Here is a tiny trained network, its code and every weight. The questions are about switching its units off for an input and a target symbol, where a switched-off unit gives its printed mean instead of its output.

import numpy as np


def w(rows, s, z=0):
    codes = np.array(rows[::2]) - 128.0
    scale = np.full(codes.shape[1], s)
    scale[-1] = z or s
    return codes * scale


def f(y):
    return y / 2 * (1 + np.tanh(0.7978845608 * (y + 0.044715 * y**3)))


def softmax(a):
    e = np.exp(a - a.max(-1, keepdims=True))
    return e / e.sum(-1, keepdims=True)


def log_softmax(a):
    a = a - a.max(-1, keepdims=True)
    return a - np.log(np.exp(a).sum(-1, keepdims=True))


def net(x, mask):
    ids = ['αβδεζηλμπστψω'.index(c) for c in x.split()]
    T = len(ids)
    res = E[ids] + P[:T]
    q, k, v = (res @ M[0].T for M in (Q, K, V))
    z = softmax(np.where(np.tri(T) > 0, q @ k.T / 4**0.5, -1e9)) @ v
    res = res + np.where(mask[0], z, O[0][:, -1]) @ O[0][:, :-1]
    y = f(res @ A[0][:, :-1].T + A[0][:, -1])
    res = res + np.where(mask[1:9], y, B[0][:, -1]) @ B[0][:, :-1]
    return log_softmax(res[-1] @ U[:, :-1].T + U[:, -1])


Q, K, V, O, A, B = {}, {}, {}, {}, {}, {}
E = w([
[149,160,78],'α',
[130,137,109],'β',
[42,113,113],'δ',
[96,194,41],'ε',
[123,122,129],'ζ',
[253,184,90],'η',
[141,129,124],'λ',
[65,162,76],'μ',
[125,141,106],'π',
[228,112,154],'σ',
[94,68,171],'τ',
[184,137,113],'ψ',
[180,98,190],'ω',
],0.0059)
P = w([
[111,83,135],'0',
[136,140,30],'1',
[205,95,172],'2',
[115,112,70],'3',
[103,254,190],'4',
[120,115,81],'5',
[80,56,206],'6',
],0.016)
Q[0] = w([
[174,208,47],'h0',
[53,246,141],'h0',
[73,126,46],'h0',
[38,118,71],'h0',
],0.013)
K[0] = w([
[192,23,95],'h0',
[249,127,154],'h0',
[164,140,55],'h0',
[179,186,55],'h0',
],0.014)
V[0] = w([
[77,70,253],'h0',
[92,55,248],'h0',
[252,107,167],'h0',
[58,85,63],'h0',
],0.011)
O[0] = w([
[8,74,230,2],'h0',
[48,80,196,15],'h0',
[176,35,117,193],'h0',
[70,163,89,115],'h0',
],0.011,0.0035)
A[0] = w([
[53,154,220,105],'n0',
[81,211,118,205],'n1',
[181,188,187,159],'n2',
[113,52,92,254],'n3',
[74,255,208,210],'n4',
[142,178,245,122],'n5',
[151,182,36,103],'n6',
[156,166,52,82],'n7',
],0.0095,0.0096)
B[0] = w([
[99,178,174,171],'n0',
[164,96,101,164],'n1',
[143,138,72,154],'n2',
[176,76,106,191],'n3',
[154,253,52,151],'n4',
[70,134,116,165],'n5',
[94,105,139,253],'n6',
[88,113,155,228],'n7',
],0.016,0.018)
U = w([
[161,114,90,219],'α',
[136,160,147,173],'β',
[84,207,103,21],'δ',
[207,183,57,55],'ε',
[110,169,168,185],'ζ',
[254,90,103,77],'η',
[125,148,171,184],'λ',
[152,206,81,79],'μ',
[141,165,138,169],'π',
[151,34,208,44],'σ',
[24,171,167,2],'τ',
[111,54,100,198],'ψ',
[45,85,229,59],'ω',
],0.0096,0.009)

Each question gives the input, a string of symbols that net reads in full, and the target symbol t.
The units are the heads (4 rows each of Q, K, V and O) and the neurons (one row each of A and B). Each row of codes is followed by its name. A weight is (code - 128) times the scale printed after its matrix; where a second scale follows, it is the last column's (O, A, B and U).
mask holds one flag per unit, heads first, then neurons. A switched-off unit (its flag False) gives its mean, the last column of its rows in O or B, instead of its output. The means were averaged over made-up inputs and are rounded, as every weight is.
A unit's drop is (log p(t) with every unit on - log p(t) with that unit switched off) / (log p(t) with every unit on - log p(t) with every unit switched off).
The circuit of an input: a set's keep is (log p(t) with only the set's units on - log p(t) with every unit switched off) / (log p(t) with every unit on - log p(t) with every unit switched off). Starting from all 9 units, units are removed one at a time, each time the one whose removal leaves the highest keep (on an exact tie, the one counted first), for as long as the keep stays at least 0.8.
units of the circuit, in order: the units of the circuit, biggest drop first
top k neurons: the k neurons with the biggest drops, biggest first
drop of u: that unit's drop, to one decimal
input ω η δ ψ δ ζ ζ, target δ: units of the circuit, in order	[h0, n4]
input ω λ σ π τ, target σ: units of the circuit, in order	[h0]
input δ ε σ η τ β ω, target τ: units of the circuit, in order	[h0, n4, n0]
input μ α ζ, target μ: units of the circuit, in order	[h0, n4, n6]
input ζ ω η ω β, target η: units of the circuit, in order	[h0, n7]
input τ β ω, target τ: units of the circuit, in order	[h0, n4]
input ψ β τ τ α, target τ: units of the circuit, in order	[h0, n4, n0]
input ω ω η σ σ ω η, target σ: units of the circuit, in order	[h0, n3]
input η ω τ, target η: top 3 neurons	[n7, n6, n3]
input η η α π ω μ β, target ω: top 4 neurons	[n0, n5, n1, n2]
input σ ψ η ψ ω η ω, target ω: top 2 neurons	[n0, n5]
input σ ω δ ω ψ, target δ: top 3 neurons	[n4, n5, n0]
input ω σ α η τ α α, target τ: top 2 neurons	[n4, n0]
input ω ζ ψ ω ω η ψ, target ω: top 2 neurons	[n0, n5]
input η μ μ π ψ, target μ: units of the circuit, in order	[n4]
input μ ε ε, target μ: top 2 neurons	[n4, n3]
input ω σ λ λ σ λ δ, target σ: top 4 neurons	[n3, n4, n7, n6]
input σ α τ, target σ: drop of n6	0.1
input τ α β, target τ: drop of h0	2.0
input ω ω σ ζ ω ψ ε, target ω: drop of n5	0.2
